Each row of numbers stands for one thing and depends on some of the facts below. Use the named rows to name the rest.

Some rows with their names:
flefum: [-23  12   5  -8 -12  -2  -6  22   9  -5  -7  11  -8  15   0 -18   6  -7
   6 -10  -5   4   8   6  -4 -10  -3   4  16 -10   4  13 -13  -8  13   9
 -15  -5  26   5   8   2 -22  -1  -4   6   6   7 -28  15  13  30   5   7]
skodir: [-30   5   3 -11  -7  -6   0   5   1 -15 -16  14 -23   6   9 -20  -4   2
  -6  -6   8  -8   2  -7 -18 -13  14  10  17   1   1   7  11   5  31  21
  -8  -6  21  16  29 -18 -16   0  -6  14  12  11 -28   6  20  28  -2  -1]
dritrabro: [-32   7   5  -7  -8  19   6  27  18  -3  -5  -1  -8  10  -3 -17  -3  -3
  -2  -9 -21  -7 -16  11  12 -22  -7  -3  19  12  -1   2  -5 -15   3   6
  -8  -6  12   7  13  -2 -10   4   2  15  18  15 -42  11  10  21  -3   1]
skeflazel: [-32   5  -1  -2  -5  20  -4  11  15 -16  -7   0 -25   1   9 -25  -7  -7
  -3   2   6   3 -19  -9  -9 -21 -10  -7   9  25   3   4  11  -8  15  19
  -4  -9  20  15  26 -14 -16  18  -8  19  12  11 -32  -2  14  14   3  -4]
kuzirol: [-28   7   6 -11   6  12   3   3  24 -20 -16   6 -27  -3   5 -24   1  -1
   8   1 -11 -10 -19   1 -10 -29  11  -2  24  19   8  13   6 -16  28  17
  -5 -12   3   6  15 -16 -14  -1   1   6  10   7 -39  -5  22  28   3  -5]
fluklar: [-27   6   6  -1 -17   5   3  25   5   5  -5  -7 -16   3   2 -12  -5  -5
  -7 -19 -11  -5   5  38   8 -14  -3   3   7   5  -9   2   6   7  -9  -3
 -17 -21  21  38  16 -12   0  20  -2  18  11  29 -11  20  15  30  15  14]
sigu: [-19  11  11 -16 -12  -5   4   8  -2  -2  -6   4   2   1  -5  -4  -3   9
  -1 -11  -9  -8   5  -9 -10 -17  -7   3  17   1   5  10   6 -13  27  16
  -1  -1   8  11  23  -1   0   2  -4  15  12   7 -26  29  18  20   7   3]
braskis: [-17  13   3 -12 -13 -18   0  21  14  -3  -4  11   2   9 -15 -16  -8   0
  14  -7  -8   6  23   0 -11 -17  -3   1  15 -11   9  21 -10 -21  11  12
 -14  -2  12  -1   9   0 -11  -8  -6  -8  11   5 -19  24  16  18   7  12]
brotrom: [-23   6  14 -17  -3  -9   3  -5 -12 -15 -14   3  -7   2   2  -1   6   2
  -4  -2 -14   9   2   3  -6 -18 -11  10  17 -17  -2  23   1 -15  20  13
  -6  -6  -6   7  16   5   6   3  -3  -2  20   8 -26  11  19  22   3   4]
gebren: [-17  10  12 -18 -15  -4   2   7  -1  -4  -2   7   3   4  -4  -2  -4  12
   0  -9  -7  -9   4 -10 -10 -18  -7   5  16   3   4  11   6 -12  26  19
   2   0  12   9  24  -2   2   3  -3  20  12   5 -26  28  17  21   7   2]
flodivu: [-27  17  16 -16  -3 -10   1   3  -7  -4  -9   1  -4   8  -3  -7   9   5
   2  -4 -14   3   1  -2  -7 -21  -4   5  11  -7   0  21  -5  -7  17  10
  -3  -5   5  11  17  -2  13   1  -1   4  11   7 -30  18  18  20   6   5]
zuge: [-16   2  16 -16 -12  -1  -4   4  -3  -9  -2  -3  -6  -1  -2  -5   1   0
   7  -4  -8  -1   0 -14 -11 -16 -13   3  17  -6   6  13   4  -8  22  19
   3  -4  12  16  20   3   0   5  -4  16  14   3 -28  21  12  20  10   2]
skufin: [ -7  24  17 -13  -8  -4   1   2   3  -4  -2   7  -1   0  -3  -7  -3   6
   9  -3  -7  -4  -6   3 -15 -23 -12  -9   6  14   8  19   1 -10  23   9
   0  -7  12   7  16  -6   4   7   1  10   4   0 -23  18  22  17  18   0]
kules: [-23  18   7 -10  -9   0  11  16   9   2  -9   3   4  -2 -12  -7  -1   2
   4 -13 -13  -2   5  -4  -5 -18  -8  -1  11  -1   9  15   3 -18  20   5
 -11  -5   4   9  11  -1  -7   5  -9  -7   9   6 -22  22  17  17   7  11]
poro: [-20  26  15 -18  -3 -11   2   3  -5  -3  -7   6   1   9  -4  -8   3  16
   3  -5 -13  -3  -1   1 -11 -21  -2  -1   9   8   1  18   0 -10  26  11
   0  -6   5   4  17  -9  10   3   2  14   6   6 -27  21  25  24   8   2]
gitron: [-23  13  20 -17  -3 -12  -5  -3 -13  -9  -7  -1  -4   5   1  -6   8   7
   4  -1 -11   2  -4  -4 -13 -21  -6   5  14  -2  -1  18  -1  -6  25  16
   4  -4   8  12  21  -2  13  -2   2  16  14   4 -31  20  16  25  10   0]
plebra: [-34  13   4 -14  -6   1  -1   4  -3 -11  -5   1 -10   6   2 -20  -9   6
  -8   4  -1   3  -9 -21 -12 -24  -8   0   1  16  -4  12   5  -5  11  20
   1  -2   8  12  35 -16   7  13  -8  16  17  13 -30  13  17   4  -1   0]
zugem: [-24  11  12 -13  -6  -1   7  11   5   0  -6  -3  -3  -3  -9 -11   3  -5
   7  -8 -13   2   1  -5  -6 -20  -7   2  10 -10   6  19  -1 -10  12   7
 -11  -5   7  15  13   3  -2   4  -6  -9  12   5 -28  18  15  15   7   9]

Some facts about the things:
drazek: points at; dratus: belongs to class; vusuplam: refers to
volek	drazek	braskis; viska	drazek	zeplo; grubrapan	drazek	floskon; nuzo	drazek	druzik; nuzo	drazek	bubos; trudom	drazek	kuzirol
druzik	drazek	trabos; druzik	drazek	lokla; kuzirol	drazek	plebra; druben	drazek	maklak; druben	drazek	fluklar; trura	drazek	kuzirol
trura	drazek	volek; trura	drazek	brenan; fluklar	drazek	viska; fluklar	drazek	zeplo; rabri	drazek	boklus; tuguk	drazek	skeflazel
maklak	drazek	lokla; stodre	drazek	drezo; skeflazel	drazek	plebra; brobam	drazek	trabos; niben	drazek	skeflazel; dritrabro	drazek	kuzirol
piflok	drazek	maklak; brenan	drazek	braskis; luvi	drazek	piflok; luvi	drazek	zudrel; driplok	drazek	fluklar; fededrem	drazek	volek
fededrem	drazek	driplok; flefum	drazek	boklus; flefum	drazek	braskis; zeplo	drazek	druzik; zeplo	drazek	zosir; zeplo	drazek	plebra
subi	drazek	vutrapla; subi	drazek	skodir; rodram	drazek	kuzirol; rodram	drazek	drezo; bepum	drazek	statrus; tidranom	drazek	plebra
vutragram	drazek	fluklar; vutragram	drazek	subi; vutragram	drazek	floskon; boklus	drazek	zosir; boklus	drazek	lokla; flisal	drazek	nuzo
sorove	drazek	maklak; vestim	drazek	skeflazel; vestim	drazek	kuzirol; vutrapla	drazek	plebra; skavol	drazek	votru; skavol	drazek	stodre
skavol	drazek	fededrem; votru	drazek	zosir; votru	drazek	trudom; skodir	drazek	druzik; skodir	drazek	plebra; bigame	dratus	a
kamizas	dratus	e; volek	dratus	d; dravoplam	dratus	d; zudrel	dratus	b; sestes	dratus	e; braskis	dratus	c
viska	dratus	b; fleber	dratus	b; gitron	dratus	e; skibri	dratus	b; stuskol	dratus	a; grubrapan	dratus	e
nuzo	dratus	e; fugrus	dratus	e; poro	dratus	b; fuflil	dratus	a; drezo	dratus	d; grevu	dratus	b
trudom	dratus	e; tupan	dratus	c; lokla	dratus	c; kleler	dratus	b; laskik	dratus	a; zuge	dratus	e
vusom	dratus	b; kules	dratus	b; griplidu	dratus	e; bubos	dratus	b; statrus	dratus	a; druzik	dratus	d
giplal	dratus	a; peza	dratus	a; luso	dratus	d; kuzirol	dratus	c; grile	dratus	b; lesto	dratus	e
kesor	dratus	c; grekis	dratus	a; gruras	dratus	b; druben	dratus	a; gestok	dratus	c; trura	dratus	a
gebren	dratus	b; lafum	dratus	e; kleskurek	dratus	d; fluklar	dratus	a; viklak	dratus	e; rabri	dratus	e
dotrok	dratus	b; modri	dratus	b; labre	dratus	d; skoplisin	dratus	b; bugem	dratus	d; tuguk	dratus	a
maklak	dratus	a; stodre	dratus	c; flustute	dratus	e; skeflazel	dratus	a; gogras	dratus	d; klorar	dratus	a
sigu	dratus	b; brobam	dratus	d; treklu	dratus	b; niben	dratus	a; skufin	dratus	b; nukik	dratus	b
dakli	dratus	a; dritrabro	dratus	a; zosir	dratus	e; mabri	dratus	a; piflok	dratus	a; sugri	dratus	a
brenan	dratus	b; draskan	dratus	c; nupi	dratus	a; skapli	dratus	e; luvi	dratus	c; gripem	dratus	c
driplok	dratus	c; klevem	dratus	c; trusa	dratus	b; fededrem	dratus	a; flefum	dratus	e; zeplo	dratus	e
tato	dratus	b; subi	dratus	b; sukun	dratus	d; robim	dratus	a; fumem	dratus	b; rodram	dratus	c
trabos	dratus	c; zunu	dratus	b; pofil	dratus	c; floskon	dratus	c; nenem	dratus	a; skibetis	dratus	e
zugem	dratus	e; brotrom	dratus	d; bepum	dratus	a; tidranom	dratus	a; vustuni	dratus	c; sutredrom	dratus	e
flizul	dratus	a; pefles	dratus	a; kodur	dratus	a; vutragram	dratus	a; kesker	dratus	c; boklus	dratus	c
broplazor	dratus	b; druza	dratus	a; flodivu	dratus	e; badri	dratus	a; flisal	dratus	a; sorove	dratus	d
vestim	dratus	a; mugin	dratus	b; vutrapla	dratus	e; klilok	dratus	c; grubren	dratus	c; ploflas	dratus	d
skavol	dratus	a; plebra	dratus	a; povogi	dratus	c; kabras	dratus	a; robude	dratus	a; votru	dratus	c
kuzino	dratus	d; stadropul	dratus	a; labris	dratus	d; pigrin	dratus	c; dristam	dratus	c; skodir	dratus	c
triskar	dratus	a; biplo	dratus	a; bigame	vusuplam	dotrok; sestes	vusuplam	povogi; braskis	vusuplam	triskar; viska	vusuplam	trudom
fleber	vusuplam	klilok; gitron	vusuplam	zunu; skibri	vusuplam	brotrom; skibri	vusuplam	sorove; stuskol	vusuplam	kuzino; grubrapan	vusuplam	skibetis
nuzo	vusuplam	kuzino; drezo	vusuplam	nuzo; drezo	vusuplam	gripem; drezo	vusuplam	kleler; drezo	vusuplam	trura; grevu	vusuplam	luso
grevu	vusuplam	kabras; trudom	vusuplam	vutragram; tupan	vusuplam	stodre; lokla	vusuplam	vutragram; lokla	vusuplam	gebren; kleler	vusuplam	flodivu
kleler	vusuplam	nenem; kleler	vusuplam	kamizas; laskik	vusuplam	tuguk; zuge	vusuplam	grevu; vusom	vusuplam	poro; vusom	vusuplam	badri
vusom	vusuplam	kuzirol; kules	vusuplam	bubos; griplidu	vusuplam	zunu; griplidu	vusuplam	mugin; griplidu	vusuplam	plebra; griplidu	vusuplam	trura
giplal	vusuplam	skufin; giplal	vusuplam	nuzo; peza	vusuplam	druben; peza	vusuplam	grubren; kuzirol	vusuplam	povogi; kuzirol	vusuplam	sestes
grile	vusuplam	nukik; lesto	vusuplam	broplazor; lesto	vusuplam	skapli; kesor	vusuplam	pofil; grekis	vusuplam	luvi; gestok	vusuplam	luso
trura	vusuplam	lokla; trura	vusuplam	gitron; lafum	vusuplam	stodre; lafum	vusuplam	sestes; kleskurek	vusuplam	stodre; viklak	vusuplam	pefles
viklak	vusuplam	statrus; modri	vusuplam	biplo; modri	vusuplam	nuzo; modri	vusuplam	druben; labre	vusuplam	skoplisin; skoplisin	vusuplam	dakli
bugem	vusuplam	boklus; bugem	vusuplam	gestok; bugem	vusuplam	mabri; tuguk	vusuplam	luso; tuguk	vusuplam	vutragram; maklak	vusuplam	grevu
flustute	vusuplam	stadropul; skeflazel	vusuplam	povogi; skeflazel	vusuplam	zuge; brobam	vusuplam	dravoplam; niben	vusuplam	gestok; skufin	vusuplam	poro
skufin	vusuplam	gitron; skufin	vusuplam	grubren; nukik	vusuplam	vustuni; nukik	vusuplam	mabri; dakli	vusuplam	maklak; dakli	vusuplam	sigu
piflok	vusuplam	gitron; sugri	vusuplam	braskis; brenan	vusuplam	zugem; brenan	vusuplam	lesto; brenan	vusuplam	sestes; draskan	vusuplam	gestok
draskan	vusuplam	flizul; nupi	vusuplam	gestok; skapli	vusuplam	klilok; gripem	vusuplam	fededrem; driplok	vusuplam	klorar; trusa	vusuplam	viska
trusa	vusuplam	skapli; zeplo	vusuplam	luvi; zeplo	vusuplam	tato; zeplo	vusuplam	vutragram; tato	vusuplam	klorar; sukun	vusuplam	pigrin
robim	vusuplam	trabos; fumem	vusuplam	treklu; trabos	vusuplam	luvi; trabos	vusuplam	brotrom; zunu	vusuplam	kabras; zunu	vusuplam	povogi
pofil	vusuplam	gogras; pofil	vusuplam	sestes; floskon	vusuplam	kules; floskon	vusuplam	dravoplam; nenem	vusuplam	zunu; nenem	vusuplam	sestes
skibetis	vusuplam	luso; zugem	vusuplam	bubos; tidranom	vusuplam	fleber; tidranom	vusuplam	broplazor; sutredrom	vusuplam	stuskol; flizul	vusuplam	pofil
pefles	vusuplam	driplok; kodur	vusuplam	klevem; kesker	vusuplam	robude; kesker	vusuplam	gitron; broplazor	vusuplam	skibetis; broplazor	vusuplam	trura
druza	vusuplam	robude; druza	vusuplam	pefles; badri	vusuplam	biplo; badri	vusuplam	gripem; vestim	vusuplam	vustuni; vestim	vusuplam	gogras
vestim	vusuplam	driplok; vutrapla	vusuplam	tato; ploflas	vusuplam	flodivu; skavol	vusuplam	tuguk; skavol	vusuplam	luso; povogi	vusuplam	skibri
kabras	vusuplam	tato; kabras	vusuplam	skodir; kuzino	vusuplam	gripem; stadropul	vusuplam	maklak; stadropul	vusuplam	gitron; biplo	vusuplam	bigame
biplo	vusuplam	dotrok

Name these rows:
No name comes twice in this set of rows, the named rows included.
[-34  14   3 -11 -12   1  10  24   2   6  -4  -2   2  10 -12 -10  -7   1
  -4  -8 -14   5  -2   0   4 -22 -13  -2   6   1  -1  11  -3 -10   2   5
  -6  -3   7  12  22  -1   4   5  -7   4  19  14 -29  23  14   7  -3  10] | triskar
[-21   5   9 -10 -17  -7   9  21  -2  -3 -11  18  -8   9   2  -9   2  -2
   1 -16   3  -5   5   7 -12  -4   3   4  23 -19   3   1   3   5  30  14
  -8   1  33  11  20   1 -30  -6   0   9  16   3 -32  15  11  28  -5   3] | boklus
[-14   0  16 -17 -18   0  -3   7  -4  -4   1  -2  -1   2  -1  -4  -3   0
   2  -4  -4  -8   2 -11  -9 -19 -12  10  18  -7   5  13   1  -4  18  21
   1   0  17  14  27   3   0   3  -5  20  16   4 -30  27   9  17   7   1] | skibetis
[  1  -7  12 -11 -19   9   5   1  10  -7  -1   0  -3  -9  -1  -1  -4 -15
   7  -3  -5   0   3  -4 -14 -15 -20   8  18 -15  11  16   4 -17  14  13
  -7  -6  10  11  15  11 -12  10 -11   2  19   2 -26  20  12  11  13   3] | bugem
[-21   4  -1  -4 -16  22  -1  14  17  -6   0   4 -17   3   6 -21 -13  -9
  -6  -2   7  -5 -14  -6  -9 -17  -7  -2   5  19   1   4   5  -1   6  17
  -7  -7  27  17  29 -10 -19  17  -8  24  12  13 -33  10  13   9   4  -1] | tidranom
[-11   5   6  -5 -11   9  11  10  11  -6 -14  12  -8   1   3 -10   1 -17
  -1  -9  -9   3  -1  14  -4 -14  -6   9  13 -18   6  15  -5 -11   9   0
 -20 -10  13   6   6   6 -23   6  -6 -11  13   8 -30   8  15  24   6   8] | brobam
[-19   7   8 -15  -7  -5  12   5  -2  -5 -12   5   0   4  -4  -3   1  -5
  -6  -6 -19   1   9   4  -1 -18  -6  14  13 -23   1  23  -6 -16   8   5
 -14  -6  -6   2  14   5   0   2 -10 -14  19  12 -28  17  20  16  -1  11] | dravoplam
[-16  12  15  -9  -3   0   1   4   5  -5  -8  -7  -8  -8  -6 -12   5  -6
  15  -1  -9   8  -6  -3 -13 -21 -16  -7  10  -2   9  17   4 -12  19   9
  -7  -9   5  16   8   6  -2   8  -4 -10  10  -2 -23  10  16  16  16   6] | lafum
[-27  11  11 -17  -9  -8   1   8  -7  -8 -11   2  -1  -1  -4  -3   2  11
   2 -11  -9  -1   6 -13 -10 -18 -12   2  19   0   5  10  11 -16  32  19
  -1  -1   5  13  20   0   3   5  -5  14  14   4 -23  23  15  26   5   4] | tato
[-31  15  16 -17   1 -13  -1   3 -11  -7 -13  -1  -8   1  -3  -7  11   5
   3  -3 -14   7  -2  -4  -8 -21 -11   0  13  -7   0  16   3 -10  23  12
  -1  -6   2  15  14   1  12   2  -3  -1  13   3 -25  12  15  23   5   5] | sestes
[-20  10   8  -8 -10   4   4  21   7  -2  -9  10  -7   9   0 -14   9  -8
   1 -11  -9  -3   0   8  -1 -10  -2   7  13 -10   5  10  -7  -1  16   5
 -16  -6  23   9  10   1 -18   0  -1   3   8   7 -33  15  13  27   4   8] | rabri
[-16  -6  13 -21 -17  -6   2  -4 -11 -12  -6   5  -2   5   5   5  -4   2
 -10  -4  -8  -4   9  -9  -8 -14 -11  22  25 -21  -2  17   2 -13  19  23
   1   1   5   7  28   5   3   0  -6  22  25  12 -31  26  14  22   0  -1] | luso
[ -5  18  16 -13  -8  -2   6   3   5   2   1   2   1   3  -5 -13  -1   0
   9   0 -12  -5  -8   1 -12 -24  -6   1   2   2   6  24 -10  -2   9   3
  -7  -8  15   9  16  -1   5   4   1   4   8   3 -32  21  20  10  15   2] | sutredrom
[-18  16   2  -2 -12  -3 -17  21  22 -11  -5  12 -11   9  -2 -18  -1  -2
  18 -11   3  14  12   6 -10 -10 -16 -10  18  10  14  10  -5 -28  20  13
 -11  -9  28   0  -3   1 -29   5  -1   7  -1  -1 -14  11  12  35  19   4] | brenan

The same things again, as new rows of numbers:
Named rows:
luvi: [ 21  32 -20 -21  11  15  12 -25 -10  -5  10   4   1]
brobam: [  0 -19  21  -8  16   6  42   5  -7   6 -11   4   5]
viska: [ 13   9 -13 -17  20  -3  18   4   6  16   6   6   1]
kuzino: [-19 -12  16   2   3 -19  -2 -22 -18  -7   7  -4  -1]
fugrus: [  1 -12   6  11   0   4  17 -11  -7   0   5 -10   3]
viklak: [10  0 10 18 -3 -3 23 -8 -1 10 -9 -8  3]
robude: [  3   7 -14  -1  -6   7  -7 -23  -4  10   1 -12 -12]
badri: [ -7  -9  25  12   2   1 -34 -20  -5   6  -6  -3  -4]
drezo: [-19 -28  13  17   5 -47  -2   0   5  23   3   5  20]
gruras: [  3  -9   8   5   0   3  14  -8   0 -12   8 -13  -3]
kesor: [  9   7  11  18  -1  -3  24 -12   5   5   4  -7   4]
lesto: [  7   7   0  14  -6  -5  22 -12  -3  12  -7  -7   1]
dristam: [  6  -8   9  13  -1   9  16 -11  -2  -5  17 -15   4]
klevem: [ 10  -6   0   9  -2  15  16 -14  -6 -11  21 -14   3]
flustute: [  5  10   6  14   0 -20  15 -19  -2  11  -6  -3   2]
skibri: [  9   5   2  10  -3 -11  11 -13   3   0   1  -8  -4]
fumem: [  7 -12  22  12   1   3  24  -5   1  -5   2  -9  -3]
druza: [  8   1  11  17  -8   4   0 -14   8  25 -19 -10  -1]

Rows to name:
No name comes twice in this set of rows, the named rows included.
[ 16   9  -7  -6  19 -11  24   2   7  34 -12  19  12] | zeplo
[  1  -2   4 -19  15  12  20   5  -5   6  26 -23 -11] | bubos
[ 23 -14 -25   8  -1   6   3  -8  21  20 -28  28  20] | skavol
[ 18 -13 -19   8  -3  10   6  -6  15  21 -21  16  16] | niben
[ -6   9  11 -17  24  -6 -17 -10 -20   6  16   6   0] | nuzo
[ -9 -15   4 -23  23   0  33   9  -9  21  10   0   0] | druzik
[ -4   3   0  -7   5 -15 -13 -25  -9 -12  14  -9  -5] | poro
[ 11  -6  -1 -14  21   8  13   5   0  -1   6   7   2] | subi
[  0   3   5 -27  26  22 -30 -17 -14   2  -6  18   1] | druben
[ 16  -7 -34   1  -3   7   2 -10  15  20 -15  11  12] | tuguk
[ -7 -19   9   2  -6  -6  28 -10 -10  -2   0  -8  -1] | labris
[ -7 -24 -10  -8  12   5 -41 -12  -1   3   6  13  11] | fededrem
[ 13 -30 -19   8   5   3   0  -4  10 -13  11  16  25] | rodram
[ 10 -25  -9   0  12   5   6   4   8   3  19   9  22] | votru

